Below are the code and all the weights of a small trained network. Each question names an input and a class and asks about switching units off, where a switched-off unit gives its printed mean instead of its output.

import numpy as np


def w(rows, s, z=0):
    codes = np.array(rows[::2]) - 128.0
    scale = np.full(codes.shape[1], s)
    scale[-1] = z or s
    return codes * scale


def f(y):
    return y / 2 * (1 + np.tanh(0.7978845608 * (y + 0.044715 * y**3)))


def log_softmax(a):
    a = a - a.max(-1, keepdims=True)
    return a - np.log(np.exp(a).sum(-1, keepdims=True))


def net(x, mask):
    res = np.array(x, float).reshape(1, 4) / 4 @ E
    y = f(res @ A[0][:, :-1].T + A[0][:, -1])
    res = res + np.where(mask, y, B[0][:, -1]) @ B[0][:, :-1]
    return log_softmax(res[-1] @ U[:, :-1].T + U[:, -1])


A, B = {}, {}
E = w([
[129,103,101,131],'x0',
[84,233,15,1],'x1',
[13,49,218,55],'x2',
[126,146,146,127],'x3',
],0.0095)
A[0] = w([
[87,126,108,10,19],'neuron 1',
[103,66,206,169,96],'neuron 2',
[34,78,177,54,81],'neuron 3',
[82,157,117,42,68],'neuron 4',
[50,79,113,113,3],'neuron 5',
[48,91,160,74,22],'neuron 6',
],0.013,0.0021)
B[0] = w([
[82,18,156,64,227],'neuron 1',
[41,36,165,117,237],'neuron 2',
[218,227,112,205,250],'neuron 3',
[82,30,120,65,218],'neuron 4',
[201,149,164,158,179],'neuron 5',
[176,245,115,204,215],'neuron 6',
],0.011,0.012)
U = w([
[164,164,80,157,254],'0',
[50,2,181,74,2],'1',
],0.011,0.0058)

Each question gives the input, the list of numbers given to net, and the class t.
The units are the neurons (one row each of A and B). Each row of codes is followed by its name. A weight is (code - 128) times the scale printed after its matrix; where a second scale follows, it is the last column's (A, B and U).
mask holds one flag per neuron, in row order. A switched-off neuron (its flag False) gives its mean, the last column of its row in B, instead of its output. The means were averaged over made-up inputs and are rounded, as every weight is.
A unit's drop is (log p(t) with every unit on - log p(t) with that unit switched off) / (log p(t) with every unit on - log p(t) with every unit switched off).
The circuit of an input: a set's keep is (log p(t) with only the set's units on - log p(t) with every unit switched off) / (log p(t) with every unit on - log p(t) with every unit switched off). Starting from all 6 units, units are removed one at a time, each time the one whose removal leaves the highest keep (on an exact tie, the one counted first), for as long as the keep stays at least 0.8.
circuit, biggest first: the units of the circuit, biggest drop first
k most important neurons: the k neurons with the biggest drops, biggest first
drop of u: that unit's drop, to one decimal
input [6,3,-1,5], class 1: circuit, biggest first	[neuron 3]
input [4,-3,3,8], class 0: 3 most important neurons	[neuron 1; neuron 4; neuron 3]
input [6,3,0,6], class 1: 2 most important neurons	[neuron 3; neuron 6]
input [-4,4,4,1], class 0: 4 most important neurons	[neuron 3; neuron 6; neuron 2; neuron 5]
input [4,0,1,7], class 0: 3 most important neurons	[neuron 1; neuron 2; neuron 4]
input [3,-6,6,-2], class 0: 4 most important neurons	[neuron 3; neuron 6; neuron 1; neuron 4]
input [3,-4,-3,-3], class 1: 3 most important neurons	[neuron 3; neuron 6; neuron 5]
input [7,-6,-4,5], class 1: 3 most important neurons	[neuron 3; neuron 6; neuron 2]
input [3,7,8,6], class 0: 3 most important neurons	[neuron 3; neuron 6; neuron 2]
input [-4,-8,8,5], class 0: 3 most important neurons	[neuron 3; neuron 6; neuron 1]
input [7,-7,-4,-5], class 1: drop of neuron 6	0.1
input [7,-7,8,5], class 0: drop of neuron 6	0.4
input [-5,4,8,-6], class 0: drop of neuron 6	0.6
input [0,3,-1,-4], class 1: most important neuron	[neuron 3]
